Below are the code and all the weights of a small trained network. Each question names an input and a class and asks about switching units off, where a switched-off unit gives its printed mean instead of its output.

import numpy as np


def w(rows, s, z=0):
    codes = np.array(rows[::2]) - 128.0
    scale = np.full(codes.shape[1], s)
    scale[-1] = z or s
    return codes * scale


def f(y):
    return np.maximum(y, 0)


def log_softmax(a):
    a = a - a.max(-1, keepdims=True)
    return a - np.log(np.exp(a).sum(-1, keepdims=True))


def net(x, mask):
    res = np.array(x, float).reshape(1, 7) / 4 @ E
    y = f(res @ A[0][:, :-1].T + A[0][:, -1])
    res = res + np.where(mask, y, B[0][:, -1]) @ B[0][:, :-1]
    return log_softmax(res[-1] @ U[:, :-1].T + U[:, -1])


A, B = {}, {}
E = w([
[2,214,135,129,130,127,184],'x0',
[127,129,139,135,135,129,123],'x1',
[125,131,79,62,252,122,115],'x2',
[120,123,136,133,134,125,126],'x3',
[130,89,193,41,122,219,190],'x4',
[127,128,133,129,131,127,125],'x5',
[134,133,117,123,121,132,131],'x6',
],0.013)
A[0] = w([
[166,91,54,205,132,71,52,231],'n1',
[75,152,126,90,126,172,181,99],'n2',
[122,138,166,115,65,168,163,182],'n3',
[175,33,130,150,90,167,144,197],'n4',
[80,188,65,157,156,91,126,147],'n5',
[58,173,189,96,149,196,223,55],'n6',
[145,117,82,91,190,158,101,114],'n7',
[102,136,106,100,186,116,114,132],'n8',
[150,102,101,87,223,124,156,158],'n9',
[127,143,80,54,254,116,109,140],'n10',
[134,137,178,197,18,161,121,254],'n11',
[199,65,183,86,130,180,141,152],'n12',
[133,134,103,90,221,115,132,135],'n13',
[233,96,79,187,135,74,72,230],'n14',
[99,206,118,159,131,66,139,143],'n15',
[120,127,189,67,129,200,203,95],'n16',
[87,206,114,159,96,49,139,166],'n17',
[81,186,176,88,125,162,187,84],'n18',
[187,24,155,82,120,182,100,134],'n19',
[81,220,127,153,142,72,113,130],'n20',
],0.01,0.0061)
B[0] = w([
[181,137,139,134,105,71,35,247],'n1',
[175,123,107,141,160,64,83,179],'n2',
[141,137,177,112,85,109,119,187],'n3',
[123,105,191,78,122,134,168,203],'n4',
[154,173,92,185,131,173,150,203],'n5',
[186,122,119,118,105,55,54,207],'n6',
[95,147,75,111,178,112,128,178],'n7',
[166,118,64,144,161,134,127,176],'n8',
[95,107,56,93,179,119,124,197],'n9',
[128,132,2,108,232,140,65,228],'n10',
[124,132,214,144,28,108,161,245],'n11',
[82,72,144,52,149,182,216,204],'n12',
[116,121,5,137,221,138,110,194],'n13',
[166,76,154,109,115,30,64,248],'n14',
[98,176,130,177,89,166,171,196],'n15',
[137,73,122,73,133,96,86,201],'n16',
[109,174,147,186,77,150,190,213],'n17',
[192,119,135,149,97,55,62,188],'n18',
[55,76,123,87,155,179,182,208],'n19',
[117,158,93,178,132,171,158,201],'n20',
],0.0094,0.017)
U = w([
[197,117,207,155,83,13,74,251],'0',
[176,116,32,133,181,28,27,108],'1',
[44,213,142,254,70,159,208,180],'2',
[105,223,9,247,193,225,139,58],'3',
[69,78,210,96,105,212,233,79],'4',
[34,82,55,80,219,209,181,40],'5',
],0.0068,0.0022)

Each question gives the input, the list of numbers given to net, and the class t.
The units are the neurons (one row each of A and B). Each row of codes is followed by its name. A weight is (code - 128) times the scale printed after its matrix; where a second scale follows, it is the last column's (A, B and U).
mask holds one flag per neuron, in row order. A switched-off neuron (its flag False) gives its mean, the last column of its row in B, instead of its output. The means were averaged over made-up inputs and are rounded, as every weight is.
A unit's drop is (log p(t) with every unit on - log p(t) with that unit switched off) / (log p(t) with every unit on - log p(t) with every unit switched off).
The circuit of an input: a set's keep is (log p(t) with only the set's units on - log p(t) with every unit switched off) / (log p(t) with every unit on - log p(t) with every unit switched off). Starting from the 12 units with the biggest drops (on a tie, the unit counted first), units are removed one at a time, each time the one whose removal leaves the highest keep (on an exact tie, the one counted first), for as long as the keep stays at least 0.8.
circuit, biggest first: the units of the circuit, biggest drop first
k most important neurons: the k neurons with the biggest drops, biggest first
drop of u: that unit's drop, to one decimal
input [3,4,7,7,0,2,-6], class 3: circuit, biggest first : n14, n5
input [3,5,8,-6,0,-8,-3], class 3: circuit, biggest first : n14, n5
input [-6,0,-7,-4,1,-8,6], class 4: circuit, biggest first : n19, n12
input [2,-3,0,5,4,3,4], class 0: circuit, biggest first : n10
input [7,-6,-5,-7,1,2,2], class 0: 3 most important neurons : n6, n18, n2
input [1,-5,8,5,-8,-1,3], class 3: 3 most important neurons : n5, n20, n15
input [1,2,8,-3,-8,6,4], class 3: 3 most important neurons : n5, n20, n15
input [-6,6,-1,-5,0,-6,6], class 0: 2 most important neurons : n14, n1
input [2,5,1,-3,8,-2,0], class 1: drop of n11 : 1.2
input [8,-6,1,7,-1,-3,-8], class 3: drop of n11 : 0.4
input [1,4,-7,3,-1,8,-2], class 2: drop of n14 : 0.2
